Below is a small trained network, with its code and all its weights. Each question gives an input and a class and asks what happens when units are switched off, that is, made to give their printed mean instead of their output.

import numpy as np


def w(rows, s, z=0):
    codes = np.array(rows[::2]) - 128.0
    scale = np.full(codes.shape[1], s)
    scale[-1] = z or s
    return codes * scale


def norm(h):
    return h / np.sqrt((h * h).mean(-1, keepdims=True) + 1e-5)


def f(y):
    return y / 2 * (1 + np.tanh(0.7978845608 * (y + 0.044715 * y**3)))


def log_softmax(a):
    a = a - a.max(-1, keepdims=True)
    return a - np.log(np.exp(a).sum(-1, keepdims=True))


def net(x, mask):
    res = np.array(x, float).reshape(1, 6) / 4 @ E
    u = 0
    for l in range(2):
        y = f(norm(res) @ A[l][:, :-1].T + A[l][:, -1])
        res = res + np.where(mask[u : u + 14], y, B[l][:, -1]) @ B[l][:, :-1]
        u += 14
    return log_softmax(norm(res)[-1] @ U[:, :-1].T + U[:, -1])


A, B = {}, {}
E = w([
[83,137,92,99,121,175,130],'x0',
[100,198,124,187,77,118,125],'x1',
[109,89,136,4,119,7,149],'x2',
[120,138,137,99,66,107,113],'x3',
[90,102,122,170,119,165,104],'x4',
[158,152,116,125,104,148,150],'x5',
],0.0018)
A[0] = w([
[181,231,90,163,121,155,154,87],'0.n0',
[60,52,102,58,74,108,108,67],'0.n1',
[134,61,74,61,218,169,150,124],'0.n2',
[184,32,172,145,113,119,100,88],'0.n3',
[217,19,207,144,115,107,121,58],'0.n4',
[145,160,145,54,128,64,153,103],'0.n5',
[126,180,140,11,104,24,194,134],'0.n6',
[4,139,65,95,86,127,172,112],'0.n7',
[139,41,163,217,191,235,61,180],'0.n8',
[83,175,117,41,125,79,214,22],'0.n9',
[47,143,93,111,98,136,155,104],'0.n10',
[205,23,197,151,182,65,132,5],'0.n11',
[173,243,82,147,131,156,160,100],'0.n12',
[235,35,182,135,175,79,127,8],'0.n13',
],0.0027,0.0018)
B[0] = w([
[107,204,199,99,65,130,126,146],'0.n0',
[133,184,100,130,150,238,107,152],'0.n1',
[223,84,146,64,133,104,194,161],'0.n2',
[89,93,123,147,77,147,68,126],'0.n3',
[60,76,84,250,69,172,71,132],'0.n4',
[129,82,80,176,185,157,141,165],'0.n5',
[116,61,46,138,220,116,104,252],'0.n6',
[70,136,118,243,90,211,35,164],'0.n7',
[56,88,48,36,138,32,105,232],'0.n8',
[129,96,86,194,175,162,88,140],'0.n9',
[102,148,120,205,152,185,92,136],'0.n10',
[122,109,166,242,55,100,146,129],'0.n11',
[110,202,209,121,47,157,96,150],'0.n12',
[120,99,142,251,81,158,105,130],'0.n13',
],0.0021,0.0019)
A[1] = w([
[156,218,137,134,67,140,171,63],'1.n0',
[100,26,97,37,160,126,98,193],'1.n1',
[175,231,187,149,101,160,186,13],'1.n2',
[170,234,169,154,70,153,167,65],'1.n3',
[172,232,178,149,84,156,179,4],'1.n4',
[158,209,109,155,40,142,101,88],'1.n5',
[252,77,186,111,89,130,211,148],'1.n6',
[64,130,150,230,116,211,114,156],'1.n7',
[192,90,128,114,210,20,196,155],'1.n8',
[45,177,73,84,173,133,100,92],'1.n9',
[134,139,153,186,173,22,112,129],'1.n10',
[54,169,95,117,119,151,82,104],'1.n11',
[162,217,144,140,58,146,127,84],'1.n12',
[198,35,124,73,196,122,163,193],'1.n13',
],0.0033,0.0017)
B[1] = w([
[156,115,174,147,166,180,136,138],'1.n0',
[210,140,236,137,145,165,164,253],'1.n1',
[173,199,223,132,70,217,129,133],'1.n2',
[210,171,203,106,119,187,167,153],'1.n3',
[190,219,210,130,104,242,136,135],'1.n4',
[178,123,165,115,198,129,149,156],'1.n5',
[68,27,112,151,127,25,122,150],'1.n6',
[126,53,76,54,134,3,155,167],'1.n7',
[170,118,31,12,251,154,243,213],'1.n8',
[91,86,142,204,27,94,76,176],'1.n9',
[186,145,143,49,180,177,175,161],'1.n10',
[132,50,131,172,106,61,105,165],'1.n11',
[178,118,182,136,174,159,142,149],'1.n12',
[229,109,86,14,219,81,224,225],'1.n13',
],0.003,0.0027)
U = w([
[11,58,35,236,12,30,14,6],'0',
[238,242,237,190,20,244,117,150],'1',
[238,40,26,9,253,68,241,227],'2',
],0.0053,0.0013)

Each question gives the input, the list of numbers given to net, and the class t.
The units are the neurons (one row each of A and B). Each row of codes is followed by its name. A weight is (code - 128) times the scale printed after its matrix; where a second scale follows, it is the last column's (A, B and U).
mask holds one flag per neuron, layer by layer. A switched-off neuron (its flag False) gives its mean, the last column of its row in B, instead of its output. The means were averaged over made-up inputs and are rounded, as every weight is.
A unit's drop is (log p(t) with every unit on - log p(t) with that unit switched off) / (log p(t) with every unit on - log p(t) with every unit switched off).
The circuit of an input: a set's keep is (log p(t) with only the set's units on - log p(t) with every unit switched off) / (log p(t) with every unit on - log p(t) with every unit switched off). Starting from the 12 units with the biggest drops (on a tie, the unit counted first), units are removed one at a time, each time the one whose removal leaves the highest keep (on an exact tie, the one counted first), for as long as the keep stays at least 0.8.
units of the circuit, in order: the units of the circuit, biggest drop first
most important unit: the unit with the biggest drop
top k neurons: the k neurons with the biggest drops, biggest first
k most important neurons of layer l: the k neurons of layer l with the biggest drops, biggest first
drop when u is switched off: that unit's drop, to one decimal
input [2,8,2,-1,7,5], class 1: units of the circuit, in order	(0.n6 0.n8)
input [-8,-6,0,1,8,0], class 0: units of the circuit, in order	(0.n4 0.n3 1.n8)
input [3,-4,-2,4,8,-8], class 0: units of the circuit, in order	(1.n8)
input [8,4,-2,1,-1,-1], class 1: units of the circuit, in order	(0.n6 0.n12)
input [0,0,-3,4,-6,-7], class 1: units of the circuit, in order	(0.n8 1.n13)
input [4,5,4,4,-7,4], class 0: top 2 neurons	(0.n6 0.n7)
input [3,8,4,-5,-4,1], class 0: 2 most important neurons of layer 0	(0.n6 0.n7)
input [-1,0,-2,0,1,0], class 0: top 2 neurons	(0.n8 0.n2)
input [-2,7,-7,-7,5,-5], class 0: top 3 neurons	(0.n8 1.n7 1.n1)
input [5,4,-2,-1,-1,-4], class 0: 3 most important neurons of layer 1	(1.n1 1.n7 1.n11)
input [1,2,-2,7,7,2], class 0: 3 most important neurons of layer 1	(1.n1 1.n7 1.n11)
input [-7,4,-1,2,-7,4], class 1: drop when 0.n12 is switched off	0.1
input [-4,1,-3,-4,-5,7], class 1: drop when 0.n10 is switched off	0.0
input [5,2,0,4,-7,-8], class 0: most important unit	0.n7
input [-5,5,1,0,-1,3], class 1: drop when 0.n8 is switched off	0.1
